Here is a tiny trained network, its code and every weight. The questions are about switching its units off for an input and a target symbol, where a switched-off unit gives its printed mean instead of its output.

import numpy as np


def w(rows, s, z=0):
    codes = np.array(rows[::2]) - 128.0
    scale = np.full(codes.shape[1], s)
    scale[-1] = z or s
    return codes * scale


def norm(h):
    return h / np.sqrt((h * h).mean(-1, keepdims=True) + 1e-5)


def f(y):
    return np.maximum(y, 0)


def softmax(a):
    e = np.exp(a - a.max(-1, keepdims=True))
    return e / e.sum(-1, keepdims=True)


def log_softmax(a):
    a = a - a.max(-1, keepdims=True)
    return a - np.log(np.exp(a).sum(-1, keepdims=True))


def net(x, mask):
    ids = ['βηλπτω'.index(c) for c in x.split()]
    T = len(ids)
    res = E[ids] + P[:T]
    q, k, v = (norm(res) @ M[0].T for M in (Q, K, V))
    z = softmax(np.where(np.tri(T) > 0, q @ k.T / 3**0.5, -1e9)) @ v
    res = res + np.where(mask[0], z, O[0][:, -1]) @ O[0][:, :-1]
    y = f(norm(res) @ A[0][:, :-1].T + A[0][:, -1])
    res = res + np.where(mask[1:9], y, B[0][:, -1]) @ B[0][:, :-1]
    return log_softmax(norm(res)[-1] @ U[:, :-1].T + U[:, -1])


Q, K, V, O, A, B = {}, {}, {}, {}, {}, {}
E = w([
[85,109,121,36,115],'β',
[81,233,128,4,71],'η',
[115,149,189,22,92],'λ',
[78,166,138,7,175],'π',
[84,142,161,80,195],'τ',
[40,154,73,67,110],'ω',
],0.012)
P = w([
[205,110,133,215,132],'0',
[131,110,69,99,129],'1',
[213,249,156,75,111],'2',
[102,103,90,105,112],'3',
[162,229,184,88,121],'4',
[60,90,118,141,88],'5',
[115,200,216,107,143],'6',
],0.014)
Q[0] = w([
[9,52,154,121,118],'h1',
[184,107,148,167,137],'h1',
[131,65,115,235,110],'h1',
],0.013)
K[0] = w([
[172,110,145,250,111],'h1',
[159,175,123,74,158],'h1',
[247,181,37,98,162],'h1',
],0.013)
V[0] = w([
[132,153,182,150,183],'h1',
[156,249,109,132,74],'h1',
[198,99,128,152,83],'h1',
],0.015)
O[0] = w([
[116,203,89,101,48,172],'h1',
[7,125,148,151,135,2],'h1',
[111,83,206,98,99,81],'h1',
],0.015,0.007)
A[0] = w([
[151,105,136,106,114,138],'n1',
[121,163,134,81,188,170],'n2',
[68,109,121,36,178,108],'n3',
[183,174,120,84,83,172],'n4',
[95,93,42,251,91,254],'n5',
[168,195,183,111,74,106],'n6',
[91,181,222,117,130,94],'n7',
[212,64,81,106,133,144],'n8',
],0.013,0.0057)
B[0] = w([
[110,130,153,129,176,153],'n1',
[57,9,127,105,14,203],'n2',
[221,199,109,217,179,162],'n3',
[76,131,165,122,149,254],'n4',
[208,75,112,78,165,139],'n5',
[140,35,65,152,176,197],'n6',
[147,196,104,191,68,149],'n7',
[138,214,172,158,134,197],'n8',
],0.011,0.012)
U = w([
[130,116,233,76,142,104],'β',
[117,41,69,194,149,101],'η',
[28,254,185,204,91,10],'λ',
[198,196,72,182,128,165],'π',
[34,106,101,41,93,148],'τ',
[97,95,139,228,67,252],'ω',
],0.0099,0.0014)

Each question gives the input, a string of symbols that net reads in full, and the target symbol t.
The units are the heads (3 rows each of Q, K, V and O) and the neurons (one row each of A and B). Each row of codes is followed by its name. A weight is (code - 128) times the scale printed after its matrix; where a second scale follows, it is the last column's (O, A, B and U).
mask holds one flag per unit, heads first, then neurons. A switched-off unit (its flag False) gives its mean, the last column of its rows in O or B, instead of its output. The means were averaged over made-up inputs and are rounded, as every weight is.
A unit's drop is (log p(t) with every unit on - log p(t) with that unit switched off) / (log p(t) with every unit on - log p(t) with every unit switched off).
The circuit of an input: a set's keep is (log p(t) with only the set's units on - log p(t) with every unit switched off) / (log p(t) with every unit on - log p(t) with every unit switched off). Starting from all 9 units, units are removed one at a time, each time the one whose removal leaves the highest keep (on an exact tie, the one counted first), for as long as the keep stays at least 0.8.
circuit, biggest first: the units of the circuit, biggest drop first
most important unit: the unit with the biggest drop
top k neurons: the k neurons with the biggest drops, biggest first
input ω τ β λ, target ω: circuit, biggest first => [h1, n3]
input τ ω π, target η: top 3 neurons => [n2, n3, n4]
input π π τ τ τ λ, target π: circuit, biggest first => [h1, n3]
input η β π β β λ τ, target ω: circuit, biggest first => [n2, n7, n6]
input η τ τ π, target η: top 2 neurons => [n3, n2]
input η β π, target β: circuit, biggest first => [h1, n2, n6]
input β τ ω β τ π β, target τ: circuit, biggest first => [n2, h1, n6]
input ω ω τ, target η: top 3 neurons => [n2, n4, n8]
input η β τ η, target η: top 3 neurons => [n3, n8, n2]
input π π λ, target τ: circuit, biggest first => [n2, h1, n3]
input τ β β λ β τ ω, target π: most important unit => h1
input π π τ η, target η: top 3 neurons => [n5, n3, n8]
input η λ β ω, target η: circuit, biggest first => [h1, n5, n3]
input π π τ τ π η β, target λ: top 2 neurons => [n6, n3]
input τ λ β τ λ π π, target τ: circuit, biggest first => [n2]
input λ τ τ λ, target λ: top 2 neurons => [n7, n3]
input η τ η τ τ β, target η: top 2 neurons => [n5, n3]
input τ π β, target τ: circuit, biggest first => [n2, n3, h1]
input η τ τ η η η π, target λ: top 3 neurons => [n6, n3, n7]
input τ τ τ ω β, target η: top neuron => [n2]
input τ λ τ η λ, target λ: top 2 neurons => [n6, n3]
input β π π, target τ: circuit, biggest first => [n2, h1]
